Below are the code and all the weights of a small trained network. Each question names an input and a target symbol and asks about switching units off, where a switched-off unit gives its printed mean instead of its output.

import numpy as np


def w(rows, s, z=0):
    codes = np.array(rows[::2]) - 128.0
    scale = np.full(codes.shape[1], s)
    scale[-1] = z or s
    return codes * scale


def f(y):
    return y / 2 * (1 + np.tanh(0.7978845608 * (y + 0.044715 * y**3)))


def softmax(a):
    e = np.exp(a - a.max(-1, keepdims=True))
    return e / e.sum(-1, keepdims=True)


def log_softmax(a):
    a = a - a.max(-1, keepdims=True)
    return a - np.log(np.exp(a).sum(-1, keepdims=True))


def net(x, mask):
    ids = ['αγεζηθμξπψω'.index(c) for c in x.split()]
    T = len(ids)
    res = E[ids] + P[:T]
    q, k, v = (res @ M[0].T for M in (Q, K, V))
    z = softmax(np.where(np.tri(T) > 0, q @ k.T / 3**0.5, -1e9)) @ v
    res = res + np.where(mask[0], z, O[0][:, -1]) @ O[0][:, :-1]
    y = f(res @ A[0][:, :-1].T + A[0][:, -1])
    res = res + np.where(mask[1:9], y, B[0][:, -1]) @ B[0][:, :-1]
    return log_softmax(res[-1] @ U[:, :-1].T + U[:, -1])


Q, K, V, O, A, B = {}, {}, {}, {}, {}, {}
E = w([
[161,103,127,113],'α',
[220,65,117,114],'γ',
[101,252,115,37],'ε',
[132,90,162,109],'ζ',
[190,21,141,158],'η',
[187,104,82,61],'θ',
[147,128,95,124],'μ',
[148,205,74,74],'ξ',
[85,116,29,208],'π',
[144,103,149,81],'ψ',
[140,169,180,224],'ω',
],0.018)
P = w([
[168,232,208,3],'0',
[135,170,169,95],'1',
[254,168,199,36],'2',
[253,110,150,71],'3',
[202,62,214,156],'4',
[176,81,214,59],'5',
[88,240,124,10],'6',
[181,143,170,130],'7',
[207,74,192,125],'8',
[169,80,203,80],'9',
[196,92,147,49],'10',
],0.0059)
Q[0] = w([
[207,118,255,56],'h1',
[193,223,149,218],'h1',
[155,79,193,154],'h1',
],0.0062)
K[0] = w([
[41,177,83,198],'h1',
[78,232,62,34],'h1',
[254,178,144,84],'h1',
],0.0073)
V[0] = w([
[102,115,2,125],'h1',
[80,108,154,6],'h1',
[90,29,85,105],'h1',
],0.0096)
O[0] = w([
[244,155,218,35,32],'h1',
[3,43,63,74,179],'h1',
[82,85,198,103,2],'h1',
],0.0062,0.0047)
A[0] = w([
[143,17,169,120,111],'n1',
[226,117,88,137,16],'n2',
[236,227,139,64,182],'n3',
[252,59,70,187,150],'n4',
[125,171,18,63,106],'n5',
[104,107,88,135,1],'n6',
[53,99,184,236,213],'n7',
[78,163,2,161,193],'n8',
],0.0087,0.0057)
B[0] = w([
[81,156,36,109,170],'n1',
[143,137,153,137,148],'n2',
[56,37,138,187,248],'n3',
[68,216,172,128,253],'n4',
[190,156,56,202,206],'n5',
[122,71,233,74,112],'n6',
[214,157,151,1,194],'n7',
[132,87,247,124,227],'n8',
],0.0079,0.0075)
U = w([
[156,91,37,111,147],'α',
[183,99,3,8,112],'γ',
[234,201,158,148,253],'ε',
[114,104,88,66,149],'ζ',
[112,175,106,10,67],'η',
[104,101,122,65,34],'θ',
[144,162,71,59,4],'μ',
[33,103,110,1,47],'ξ',
[73,35,225,105,88],'π',
[62,50,109,33,153],'ψ',
[103,134,132,114,53],'ω',
],0.0074,0.0057)

Each question gives the input, a string of symbols that net reads in full, and the target symbol t.
The units are the heads (3 rows each of Q, K, V and O) and the neurons (one row each of A and B). Each row of codes is followed by its name. A weight is (code - 128) times the scale printed after its matrix; where a second scale follows, it is the last column's (O, A, B and U).
mask holds one flag per unit, heads first, then neurons. A switched-off unit (its flag False) gives its mean, the last column of its rows in O or B, instead of its output. The means were averaged over made-up inputs and are rounded, as every weight is.
A unit's drop is (log p(t) with every unit on - log p(t) with that unit switched off) / (log p(t) with every unit on - log p(t) with every unit switched off).
The circuit of an input: a set's keep is (log p(t) with only the set's units on - log p(t) with every unit switched off) / (log p(t) with every unit on - log p(t) with every unit switched off). Starting from all 9 units, units are removed one at a time, each time the one whose removal leaves the highest keep (on an exact tie, the one counted first), for as long as the keep stays at least 0.8.
units of the circuit, in order: the units of the circuit, biggest drop first
top k neurons: the k neurons with the biggest drops, biggest first
drop when u is switched off: that unit's drop, to one decimal
input π π η ζ, target π: units of the circuit, in order	(h1, n3)
input θ ω ε θ, target ε: units of the circuit, in order	(h1, n4)
input η ξ θ ξ ω θ ω ω ξ ψ, target ε: units of the circuit, in order	(h1)
input α π μ, target π: units of the circuit, in order	(n3, h1)
input η μ ζ ω ω π ω ζ, target ε: top 2 neurons	(n3, n1)
input π ζ ζ π ω π θ ξ ω θ η, target ε: top 2 neurons	(n4, n3)
input μ ω ω ε η, target ε: units of the circuit, in order	(h1, n3)
input ξ π ξ, target π: units of the circuit, in order	(n3, h1)
input ε ω ω μ ω ε, target ε: top 3 neurons	(n5, n8, n1)
input ω ω μ ω ψ γ, target ε: top 2 neurons	(n4, n2)
input ξ θ θ ξ, target α: top 2 neurons	(n5, n3)
input γ π ω π ξ γ, target π: top 3 neurons	(n3, n5, n7)
input μ η ε π, target ε: units of the circuit, in order	(n3, n8)
input α ω θ, target ε: units of the circuit, in order	(h1)
input γ ζ θ η π ε, target π: units of the circuit, in order	(n3, h1)
input ψ ζ θ γ ω ω ω γ ζ, target ε: drop when h1 is switched off	1.3
input η ω μ ω ω μ, target ε: drop when n1 is switched off	0.1
input ξ μ ξ ξ, target α: drop when n3 is switched off	0.7
